Below are the code and all the weights of a small trained network. Each question names an input and a class and asks about switching units off, where a switched-off unit gives its printed mean instead of its output.

import numpy as np


def w(rows, s, z=0):
    codes = np.array(rows[::2]) - 128.0
    scale = np.full(codes.shape[1], s)
    scale[-1] = z or s
    return codes * scale


def f(y):
    return y / 2 * (1 + np.tanh(0.7978845608 * (y + 0.044715 * y**3)))


def log_softmax(a):
    a = a - a.max(-1, keepdims=True)
    return a - np.log(np.exp(a).sum(-1, keepdims=True))


def net(x, mask):
    res = np.array(x, float).reshape(1, 3) / 4 @ E
    y = f(res @ A[0][:, :-1].T + A[0][:, -1])
    res = res + np.where(mask, y, B[0][:, -1]) @ B[0][:, :-1]
    return log_softmax(res[-1] @ U[:, :-1].T + U[:, -1])


A, B = {}, {}
E = w([
[120,203,9],'x0',
[174,61,62],'x1',
[129,128,128],'x2',
],0.015)
A[0] = w([
[139,80,186,86],'N0',
[26,162,172,53],'N1',
[149,103,169,44],'N2',
[151,20,107,3],'N3',
[66,166,187,53],'N4',
[130,76,195,83],'N5',
[40,152,189,52],'N6',
[7,61,119,113],'N7',
],0.012,0.0023)
B[0] = w([
[14,252,124,238],'N0',
[180,94,165,231],'N1',
[146,159,107,185],'N2',
[198,67,179,224],'N3',
[148,77,179,230],'N4',
[55,175,89,255],'N5',
[163,66,125,239],'N6',
[121,134,152,146],'N7',
],0.011,0.0079)
U = w([
[20,251,90,251],'0',
[204,26,191,5],'1',
],0.014,0.0021)

Each question gives the input, the list of numbers given to net, and the class t.
The units are the neurons (one row each of A and B). Each row of codes is followed by its name. A weight is (code - 128) times the scale printed after its matrix; where a second scale follows, it is the last column's (A, B and U).
mask holds one flag per neuron, in row order. A switched-off neuron (its flag False) gives its mean, the last column of its row in B, instead of its output. The means were averaged over made-up inputs and are rounded, as every weight is.
A unit's drop is (log p(t) with every unit on - log p(t) with that unit switched off) / (log p(t) with every unit on - log p(t) with every unit switched off).
most important unit: the unit with the biggest drop
k most important neurons: the k neurons with the biggest drops, biggest first
drop when u is switched off: that unit's drop, to one decimal
input [3,5,5], class 1: most important unit => N0
input [2,3,1], class 1: 2 most important neurons => [N0 N5]
input [-1,0,8], class 0: 3 most important neurons => [N3 N1 N6]
input [6,8,6], class 1: 2 most important neurons => [N0 N5]
input [-8,-5,4], class 0: 2 most important neurons => [N0 N5]
input [-6,5,2], class 0: 2 most important neurons => [N0 N5]
input [-8,-3,5], class 0: drop when N0 is switched off => 0.6
input [5,8,6], class 1: drop when N0 is switched off => 0.2
input [-7,4,-2], class 0: drop when N0 is switched off => 0.4
input [-8,0,4], class 0: drop when N0 is switched off => 0.2
